[[118 228  74  29]
 [157 229 150 199]
 [ 80 204 180 145]] out 74

[126 140  82 150  55 227  30] out 82

[[435 530 697 725 369 600]
 [513 167 495 970 994 853]
 [634 721 560 473 875 595]] out 697

[[ 12  -4   0 -28  11 -19]
 [ -6 -14  -8  34  30  11]
 [ -5  -2  19 -41 -16   0]] out 0

[[176  92 146 122  72 184]
 [106 152  82 220 140 143]
 [184  85 148 170   8 174]] out 146

[ 1 53 77 64] out 77
---
Input:  16  -70   -7   -8    4
Output: 16, 4

Input:
 -1   -1   -1    5
 73   10  -10  -30
-23    6    0   24
Output: -1, 24

Input: -27  -75   55  -24
Output: -27, -24

Input:  33  -19   -8  -35  -60
Output: 33, -60

Input: -42   34   70  -56   15
Output: -42, 15

Input: -38   79  -68  -53
Output: -38, -53

Input:   1  -70   32  -39  -14
Output: 1, -14

Input:  -1   73  -22   18
Output: -1, 18

Input:  11  -26  -59   20
Output: 11, 20

Input: -49   -8   65  -68
Output: -49, -68
---
[[-25, -36, -22, 35, 3], [14, 14, -22, 2, -32], [16, -5, -43, -6, 24]] gives 3
[[199, 619, 456, 384, 495, 785, 576], [572, 309, 640, 349, 611, 431, 361], [46, 207, 390, 424, 912, 232, 435]] gives 576
[[577, 86, 400, 905, 422, 521], [515, 288, 257, 203, 263, 409], [570, 276, 264, 496, 384, 393]] gives 521
[[209, 333, 216, 191, 269, 138], [241, -216, 237, 12, -66, 450], [266, -764, 220, -257, -315, 909]] gives 138
[[7261, 3597, 4609, 7129, 3592, 6637, 2600], [5925, 8530, 8032, 5173, 6346, 6404, 8980], [4699, 7887, 3066, 4420, 4687, 3747, 7440]] gives 2600
[[52, 51, 52, 53, 95], [53, 53, 52, 50, 48], [52, 54, 55, 51, 3]] gives 95
[[-6, -8, -26, -8, 3], [-20, -23, -13, -11, 39], [7, 7, -5, 0, -34]] gives 3
[[15, -6, -20, -6, 25], [-1, -2, 0, -6, 27], [1, 30, 15, -45, -23]] gives 25
[[532, 458, 329, 473, 429, 743], [548, 747, 811, 814, 784, 417], [287, 181, 331, 131, 638, 456]] gives 743
[[6, 4, 4, 1, 6], [3, 4, 8, 4, 2], [8, 3, 4, 4, 5]] gives 6
---
[141.40 -99.86  31.72  70.79] -> 141.40, 70.79

[[ 1.182  1.222  0.315  0.146 -0.639]
 [ 0.816  0.922  0.188  0.514 -1.190]] -> 1.182, -1.190

[ -81.9  -90.3  148.6 -189.4   -6.3   25.8] -> -81.9, 25.8

[ -14.60  156.70  -85.74   98.98 -181.95   91.70  -43.21] -> -14.60, -43.21

[[-150.22 -172.46  123.27 -153.06]
 [  31.76 -141.13 -108.07    4.53]] -> -150.22, 4.53

[[-14.131   3.931  -4.405   8.019 -12.082]
 [-11.590  -0.623  -2.987  12.876   6.266]] -> -14.131, 6.266

[[ 0.098 -0.064 -0.090 -0.080  0.237 -0.076 -0.084]
 [-0.012  0.163 -0.008 -0.220  0.061  0.024  0.149]
 [ 0.112  0.099  0.059 -0.020  0.180  0.151  0.036]] -> 0.098, 0.036

[[-0.975  1.365  0.416 -2.060  1.171]
 [-0.817  1.672 -0.099 -1.391  1.733]] -> -0.975, 1.733
---
-26,18,-33,-10,37,48
7,35,-34,72,-43,18
71,30,-43,-7,-56,-11
→ 48

62,-56,39,-39
-9,13,44,-24
-10,-40,-7,-1
→ -39

-3,52,32,-42,-5
3,-51,-14,-20,57
41,-32,-44,38,11
→ -5

11,54,2,-81,-37,-11
13,48,7,-75,-27,-15
10,47,-1,-79,-34,-15
→ -11

0,-10,-6,-14,-14,-27
1,-3,-16,-7,-32,-26
-66,-69,-59,-57,-66,-52
→ -27

-76,47,0,-58,-69,-42
13,36,40,14,-36,-44
-38,20,-17,-39,-26,31
→ -42

-29,74,-49,-16,74,-63,9
-13,78,42,-61,-45,42,71
2,45,-28,-46,4,44,-17
→ 9

-13,34,-11,37,45
10,34,-8,6,40
38,-67,4,-16,12
→ 45

2,-21,19,0,-25,57,-46
55,-25,25,43,-6,-5,13
48,-26,-4,14,16,-9,0
→ -46
---
78	76	76	9 | 78
115	-34	181	-649	-154	944	403 | 115
13	8	27	18	-32 | 13
32	15	48	94	79	38 | 32
-470	16	118	820	-991 | -470
4003	3552	8790	1659	3474 | 4003
745	218	776	814	853	803	263 | 745
---
29,-36,8,-29,50,81,4 --> -29, 81

-80,34,-17,-25,0,-69,-13 --> -25, 34

60,-34,1,-26,-22,35,37 --> -26, 60

55,10,71,26,6
-31,-7,-48,-26,22
45,14,44,25,13
--> -48, 71

28,-35,2,-24,54,-15,-77 --> -24, 54

67,-37,-23,-78,2,-15,11 --> -78, 67

-15,-31,3,75,11,-38,-9 --> 75, 75
---
[ 0.127  1.101 -1.729  0.325 -1.801] --> 0.325

[[ 173.2  -90.7  132.0  -22.0   -0.7  162.3]
 [-215.6  119.4   20.6    1.3  -91.3  117.5]] --> -22.0

[  50.0  -44.2  129.6    9.7 -151.9    1.9   16.7] --> 9.7

[[ -52.5   33.9 -105.0   98.5]
 [ 146.2   75.5   54.4  154.0]] --> 98.5

[-1.343 -0.675  0.584 -1.394 -1.717  1.458] --> -1.394

[[  42.7  -44.3  -59.5  -19.3 -182.0]
 [ 169.5  129.0   33.5  199.6  -71.0]] --> -19.3

[-1.62  0.47  0.27  1.20 -0.88  0.04  0.91] --> 1.20

[-0.161  0.163 -0.065  0.145] --> 0.145
